Each row has a class, written as a number after it.
[ 19 -39  15 -11  16  10   6  19  27 -19 -19 -28 -14 -16 -40  24  40   2
  24   8   4  30   5  21  -9  27  19  -1 -28  15 -24  25  -2 -26 -26  -5
  -7 -18]	9
[ -6 -55 -56  37 -36 -36 -16 -14   3   5  39  12  29 -29 -15 -64 -33 -40
 -27 -39   6 -17  -9   8   7 -24 -32  19   9   8  56  20   1  -4  -3   3
  22  21]	2
[-17  47  10 -38  22   7 -13   9  83  11   6  12  32  11   6  25  -3  -8
 -15   7  27 -52  27  10  12 -18  24  30  17 -30  -2   9  28  19  15  37
  -9  45]	2
[  1 -19 -26   0  19  32 -14  15  28 -17 -14 -27  -3  -3 -45  12  19   3
   1  -1   8  20  40  27 -23  19  37   3  -5  -7 -27   9  35 -16 -24  16
 -15 -24]	8
[ 11 -17  56  15  20 -31  -5   4 -33 -19 -29  -8 -46  -1  30  22  40  -4
  46 -28  34  32 -78 -23  -2   7  27 -30 -13  45  11 -49 -66   3  -2 -17
  22 -39]	7
[-29  29 -16  -4   9  13 -29  -7  -4 -24  17  24   3  31  -1  -6 -11  26
   9  -9 -34  19  16 -19 -21  -3  10 -19   2 -40   9 -57  -1  20  19  -1
   0  38]	0
[ 29  62  66  -6  13  -5   9   6 -29  -6   8 -16 -46  28  67  22  47   3
  16   6  10 -36 -23   9  10  28 -15 -23   5  53  -7 -64 -35   7   4  -1
   5 -45]	0
[ 12  -1   1  -1 -15 -48   6   6  35  25  -7   9 -10 -16  -1   7  25 -19
  22 -17  23  -9 -10 -15  26  15 -10 -11  -1  30  11  -6 -22 -31   3   0
  22 -26]	9
[  8  11  33   8  13  12  28  42  -3 -11   2 -23 -41  31  28   2  42  29
  20 -13 -18   2   4  13 -20  32  29 -22 -23 -13  11 -42 -31  -2   5 -22
  21  -6]	0
[  1  58 -30  -9  11   8   9  -1   4   1  -2 -23  12   9   4  -4 -14  12
 -38  14 -28  -7  61  13  35  35  20  10 -26 -32  20 -22  47 -11  28  26
 -17  42]	2
[ 41 -52  14  10  -6 -10  16  10 -13  26 -30   6 -21 -15  26  -4  40  -8
  -9  -8  10 -46 -55  10  13  29 -29  -2  -2  61  -4  49 -36   9  -3 -29
  25 -35]	5
[  1  47  29   3  29   9  11  32  27  -1  -4 -19 -42  17  22   3  17  12
   8  10  -2  -4   6  33 -20  42  35  10 -11 -23  -6 -20  -5  -8  -5 -16
  14 -30]	8
[ 29 -16   3  25 -10  -7  37  19 -25   7 -10 -21 -24   1  56   3  33   7
  -4   6 -10 -43 -25   1  24   1 -24   3 -13  47   0 -12 -25 -15   3   6
  13 -15]	0
[ -9  15 -19  17 -22  10 -29  -2  78   8  30   7  12  -6  41 -53 -27 -26
 -42 -38   9 -51 -13  15 -30  25   5   3  38   1   2 -27  18   0  13  -2
  21  -5]	8
[ 31 -53  38   8 -13  -4  17  42  43  16  -5 -11 -27  -2   5 -11  42  -3
   9 -29  15 -41 -19   9 -23  20  18 -11  -1  30  -7  32 -41 -33  -4 -31
  38  -1]	9
[-27  29 -63   4   8 -16 -49 -21  41   3 -11  17  18  10 -23  11 -47   6
  13 -24  14  33  25 -30   8   0  30 -25  12 -26  27 -50  19  19  13  18
  13   6]	8
[ -7  -2  -8  -4 -11  24 -40   7  36  12   9  31  23   1 -11  -8 -25 -19
 -43 -26   2  -4 -13 -19 -17 -18  24  -9  17 -34  23  18   6  41  16 -15
  18  38]	10
[-35 -31 -25   1 -12   2 -25  -8 100   0 -29  16  39 -18 -11  25 -23 -29
 -36 -28  41  42 -16 -24  23 -39  40  17  21 -10  -1  37  19  -9   8  52
 -10  27]	4
[ 16 -31   3  -2  37  -2 -22   6 -31 -11  14  -8 -19   1 -18  22  55 -23
  14  34  17 -34 -17  74  -8 -33 -53  40  14  28 -21  48  -1  28 -58  24
 -18   2]	8
[ 43   8  33  -7  29 -12  48  41 -41  24 -12 -20 -62  11  22   5  76  -3
   4  15  -2 -58 -34  28   6  59   0 -16 -27  30  -9  14 -31  -4   3 -24
   8 -28]	7
[ 18  30  23 -26  18 -12 -10   0 -12  20 -11   5 -43   2 -21  45  45 -12
  28  37  23 -22 -10  25  18  18 -48  20  -9  37 -30  24 -30  -7 -30 -23
   4 -51]	9
[  8 -64 -40   0 -15   0  14   7  10 -22   4  20   5 -28 -32 -43  -2   2
  -4 -15 -23 -27  14  36 -33   5  -3   2   4   5 -15  28   6 -11  -4   1
 -13  44]	3
[-21  -7   6  -1  17  -9   6 -19 -14 -40 -58 -21  -9 -25  -2  42  -8  12
  46  21 -28  92 -17 -14  16  -7  28  18 -40 -20   3 -12 -24   3   2  24
 -17 -21]	6
[ 18  43 -30 -11  27   8 -17  -8 -38   6   4  -4 -37  32 -20  37  21  25
  27  47   4 -48  43  51 -12  33 -52  -4  16  39 -38 -49   9   2 -35   2
 -14  -1]	8
[-14  11 -25  -1 -21   8 -16 -12  34   9  46  12  38 -47 -13  15 -34 -46
 -30  24  23  -4  14  51  -8 -36 -58  86   3  -8  -8  33  33  14 -39  20
 -32  -5]	10
[ 34 -17   5  15 -37  -2  24  17  25  14  14 -23  10 -27  24 -45  10 -38
 -35 -33   8 -39  -9   5  -2  44   7 -32   8  36  18   8  11 -16   7  -7
  12 -30]	10
[  2  11  31  12 -17 -12  27  17  -1   4   4   1 -17 -18  26   0  -5 -19
 -10   8 -12 -26  -4   6  -3 -11 -10  39   8  -1 -10  -5 -21 -35   2  -5
  11 -15]	10
[-17 -49 -70  -7   4   0  -6  -6  50  -5 -14   7  37 -28 -59  11 -19 -10
  18 -22  20  49   0 -17   3  -1  24  -3 -36   1  11  10  22  -4  -5  24
 -18  15]	7
[-29   7 -29 -10  -5  50 -48   2  76  11  17  26  42  10   1   3 -13  -9
 -59 -16   7 -13  -5  -3  -7 -26  13  26  -1 -36   5  32  24  44   9  14
   0  42]	0
[  7  19  25 -28  25  -4 -14  -1 -20  -5   8   9 -11  25 -19  29  24  26
  36  50 -11 -31  26  29 -10   6 -23  -2   9  16 -23 -18 -27   6  -9  12
 -19  25]	6
[-15  11   1   9  15  15  -2   3  22 -40 -11  -7 -10  -4 -23  17 -20  19
  14   9  -4  35  17  12 -20  16  52  27 -24 -34  -7   0   1   3 -22 -10
  -6  -5]	1
[  9 -38  12 -19  34 -16 -31  -6 -26 -24 -28  24 -13  23 -30  27  22  30
  67 -20   2  54  -1   9  -6   0   1 -35  -5   6  21 -36 -37  34   4  -8
   9  41]	5
[  1 -13 -35   8 -25  -1  22   9  74  46 -12   0  31 -47  37 -26 -13 -32
 -77 -10 -14 -43 -21 -22  38  31   9  55 -17  -4   4  62  28 -13  39   2
   8 -51]	5
[-27  27 -25  27   1 -23  39  -2  21   6 -10 -20   0 -40  26  13 -38 -37
   4 -10 -14  44 -22  -2  32  -3   0  72 -56 -34  39   6   0  -9   2   8
   5 -49]	7
[ 23 -34  40   5  20 -11 -11  14   4 -18 -30  22 -15  20   0  21  32   6
  16 -11  30 -19 -34 -23   3 -30  52 -31  19  20  18  12 -24  25   9  16
  25  54]	1
[-18  -7 -17   5   1 -27  -6 -13  34   2 -33  12  20 -19   8  22 -21  -5
  26 -24 -11  48  -2 -24  35  -4   7  32 -16  -6  33 -21 -15  -1  14  15
  13 -22]	5
[-18   6  -6  11  -5  15 -17   7  19 -11  19  24   9  16  30 -35   1  13
 -22 -20 -29 -22   2   0 -32   0   6 -13  13 -42  18 -28   9  22  25   3
   8  65]	0
[  0 -14  17  -1  -4  -6  20  28  -3   3   7  14 -30  26  14 -38  21   6
  -7 -20 -31 -20  -8   3 -13  34  28 -29  12  -7   9  11 -25 -17  31  -7
  13  38]	4
[  6 -42 -22  17 -34 -13  10  -3  12   5   4  12  -3 -24 -13 -42   0   2
   6  -6 -30 -33  10  19 -19  33 -13 -10  -2  28   2  10 -18 -26   0  -2
   7   7]	6
[ -8  20  32  -1  10   6 -17   4  17 -16 -21   2 -19  17  37   1   2   0
  12 -18   3  36 -41  -4 -28  37  26 -20  15  -7  12 -29 -26  17   0  -8
  -8  -2]	4
[  0  33 -34 -14  -1  16 -11 -28 -20  15   7  16  10  13 -16  36 -13  29
  12  27  -5  -4  47  15   3  33 -59  18  -7  28 -20 -41  20   1  -9  -4
 -19   2]	5
[  3  15 -49  12 -13   6   0   2  14  16   2  19  10  13  16 -10 -29  18
  -7   0  -8 -57  26  18 -20   5 -39   4  21   3  15 -45   5  10   3 -12
   6  55]	3
[ -4 -33 -57   2 -17  17  13   9  48  11 -12  19   3 -43   6 -31 -16  -8
 -37   1  -2 -27 -28  24 -12   6  -2  27 -20 -11  -5  44  25  25   8 -17
  -4  11]	3
[ 18 -13  -3 -10 -35  26  -1  25  57  35  44   6  16 -15 -26 -12  14 -18
 -57  -7  42 -76  43  32 -34   8  -3   4  20  22 -36  36  36 -23 -14   1
 -11  17]	10
[  1  -8 -19 -15  20 -33  -1  -5 -30  -3  -8  13 -23   8 -32  33   0  16
  70   1  22  22 -17 -19   4  11  -3 -24 -24  37   0 -47 -46   1  -7 -13
   4 -18]	7
[ 26 -12 -11  15 -12  -8   0 -13 -34  -2  -4   0 -10  -1  -1   9  15   6
  -1  24  33 -54   8  15   7   7 -25   4  11  55 -15   6  -1  -9 -21  12
  -6  14]	1
[ 22  -4   6 -23  17 -26  24  -3 -66 -21   3 -16 -42  -3 -41  11  37   0
  37  26   0  -7  18  20  15  19 -12  -4 -15  40 -28  -5 -12 -30 -11   0
 -15 -42]	2
[  4 -37 -40   6  -7 -29  -3  -6  -1   1 -19  22   3   1 -26  10  -9   6
  33 -22  25  -2  -4 -28  13 -27   3 -38  12  36  26 -28 -19  11  10   3
  23  17]	3
[  5 -65   7  25 -19  -2  24  30  28  11 -31 -13 -18  -1  -6  -6  26  -8
 -12 -40  19   5 -14  -8  -9  16  46 -21   3  20   5  49 -24 -37  -5   5
  18  -1]	4
[ -9 -12  -5   6  18  -6  21  13   7  -1  16 -17   7 -40  -3   9  19 -32
 -20   6 -16  -4   5  47  16 -14   9  74 -47 -24   6  65  27   6 -11  38
 -27   2]	7
[-14   3  20  -7  14   8   0  19  71  11 -27  11  33   6  39  14   7  11
  -5 -29 -14   5  10  -6  17   3  42  18  -8 -43  36   0  11  26  40  25
  17  49]	5
[ -1 -12  36   8  16   9  12  32  27 -13 -34 -18 -16  17  10   7  14  10
   2 -29   6  17 -11 -12  -5   3  67  -9 -10 -26  23  -2 -24  -6  13 -13
  33  17]	2
[ -4  -4  -8 -19  -9  33 -15   3  47   2  18   4   9   6  -6  -2   8 -10
 -20  -2  18 -19  11  31 -28  34  -1   0  28  17 -30  10  17  -1  -9  11
 -27   6]	4
[  7 -20  19  10  14  -9  10  25  -6  14 -25   6 -23  -3  20  -6  38 -10
 -12 -20   3  -1 -72 -29  10  19  45 -19 -26   4  20  25 -33  14  23 -20
  26 -12]	7
[  4 -17   1  10  -2 -16  11  20  13   1 -26 -10  12 -21  13  -7  -2 -14
   3 -23  -4  32 -12 -24  14  -8  41 -20 -18 -24  49   3   6  10  20  18
   8  20]	10
[ 10 -24  43   6  21 -11 -18  -4 -25 -33  -9   9 -32   7   6  13  28   3
  56 -28  23  13 -55  13 -46  12   0 -32   6  35  -3 -42 -55  20 -26 -23
   7   5]	7
[-11 -73 -36  -7  -1   2 -58 -17  23 -10   2  49  38   7 -49   2  -4  24
  30 -33  12  28   6 -14 -28  -5   6 -39  23   9  16 -30   0  42   8  -4
  12  51]	5
[-17  20 -33  20  22  -2 -40 -11   2 -17   7  -1  14 -13   4 -12 -15 -16
 -14  -7 -21  43  -2  17  11 -13  16  21 -11 -43  39   0  38  46  -2  22
  -8  -3]	8
[ 20  78  28 -29  49 -20  17  19 -36  10   1 -20 -73  36   2  55  53   6
  56  51  21 -25  18  36  12  24 -28   9  -2  30 -31 -52 -17 -14 -22   0
  -7 -69]	8
[  2  14  19 -22  32  32 -10  12  32 -21 -19 -27  13  12 -18  63  33   8
  -2  20  46  22  29  20  15 -22  15  14  -6  -2 -43  13   8  -2 -25  26
 -29 -24]	0
[-29 -50 -66  18 -33  -5 -10 -21  25  -7 -28  21   9 -59 -33   9 -64 -30
   8 -11   8  83 -51 -31 -10 -19  -7  30 -20 -15  17   5 -13  12 -15 -24
  16 -37]	10
[-31  40 -14 -12  20 -10 -31 -28  -5 -24  16  15   8 -10 -27  37 -33 -12
  23  23  13  48  14  31   3 -36 -30  65  -9 -35  13 -16   5  28 -27  10
 -20   1]	2
[-32  30 -57   9   3   1 -21 -25  23 -19  -3   2   9 -24 -23  -7 -46  -6
 -12  -2 -20  47  36  -5  -1   8  22  27 -10 -40  -8 -18  46 -17   6  26
 -18 -23]	8
[ -2  60  19  -2   9  16 -10  -1 -13 -19  10  -2 -34  27  41   8   6  20
  29  -6 -18   5  -2   3 -29  36  -7 -19  -3  -3   7 -92 -17  25   5 -23
   4 -24]	0
[-21  32   3   2   2  16 -26 -15  56 -23 -22   9  28  -8  32   9 -42  -8
 -10 -24  14  26 -14 -11  -1 -15  24  13  17 -18  20 -38   1  27  18   5
   5   6]	3
[ 15  -4  21   5   7 -29  20  -2 -66 -22  -9   1 -51   8 -20  14  36   6
  32  14  -9 -21   9  -5   2  19  15  -1   1  26 -15  -7 -32 -24  -5   4
   9 -20]	1
[-19 -10  -4  -7  -4  43 -30  20  77  -8  14  -1  52   0 -41   9 -20  -8
 -44 -24  17  25  47  -1 -31 -15  56   0  14 -58   1  12  40   4   3  12
  -7  46]	10
[ 30  48  77 -16  24  27 -18  15   9  -7  -3  -3 -26  33  60  30  54   1
 -18   9  23 -57 -23  22  -3   2  -5  -9  29  32 -29 -28 -22  21   4   5
  -2  -4]	0
[-29  23  16  12   6  -7  -6 -11  25 -13 -38   5   1  14   4  41 -24  24
  33 -39  -8  76   4 -44   4  20  38   0 -12 -21  15 -56 -34  -8   8 -21
  28 -32]	5
[ 23 -44 -12 -19   2 -24 -27  -2   7   4  -4  29  -7  -1 -48  21  40   3
  44  -7  13 -15  -2   0   3  -3 -14 -34  12  44  -8   1 -17   7 -10   1
  10  22]	9
[-23  -3  -9 -20   4  11 -13 -25  17 -14 -14  15  15 -15 -25  38  -5   0
   5   6  -9  32  27  10  11  -1 -15  55  -4  -4 -37   0   8 -14   0  15
 -16 -19]	5
[-16 -41 -36  32 -20  35 -28 -19  50 -32 -19  23  34  -7   0 -27 -44   8
 -47 -27  -4   6  -9 -12 -19 -19  39  -5   4 -24  23  16  37  20  14  18
  10 114]	1
[  9 -36  -2  -4 -14  13 -38 -14  65 -15 -17   2  31 -37  -1   3  -5 -26
  -6 -26  14  30 -38 -21  -5  10  18  -3   3  25  -1  10   8   6   4   8
  -1 -15]	9
[  9  -4 -19 -19  14  21  -1   7  11  10   1  18  -9  -8 -27  13  20 -12
 -17   7   6 -29 -22  18 -13  15  -8  19 -17  10 -37  37   5  12 -14 -16
 -19 -10]	7
[-15 -58 -46  61 -38 -29  10 -11  -9 -13  18  -2  -8 -46  26 -49 -29 -30
 -10 -33 -25  20 -43  10  -2 -24 -36  34 -26   4  47   6 -21  -3 -10  -7
  25 -20]	0
[ -2   3 -24  19  -6  -7 -13 -32 -31 -19 -16   9  -8   4 -18  35 -24   9
   9  25  21  -3  15  -2   4 -11 -22  21  11  23 -10 -24  -8 -10 -19  12
   2  21]	1
[ -7 -11 -56 -12 -10   8  -5  -3  38   4  25  36   7  11 -28   3  -7  11
  30   3  -2 -42  20  36 -28  10 -54  -3  11  15 -12 -21  -6  18 -27  -5
   2  32]	0
[  6  34 -23  -2 -12   0   4 -22  -5  -9  23 -20 -12 -20   9  11  -5 -15
   2  16  14   5   3  12  13  27 -39  13 -19  47 -24 -38  11 -10 -17   3
 -24 -89]	0
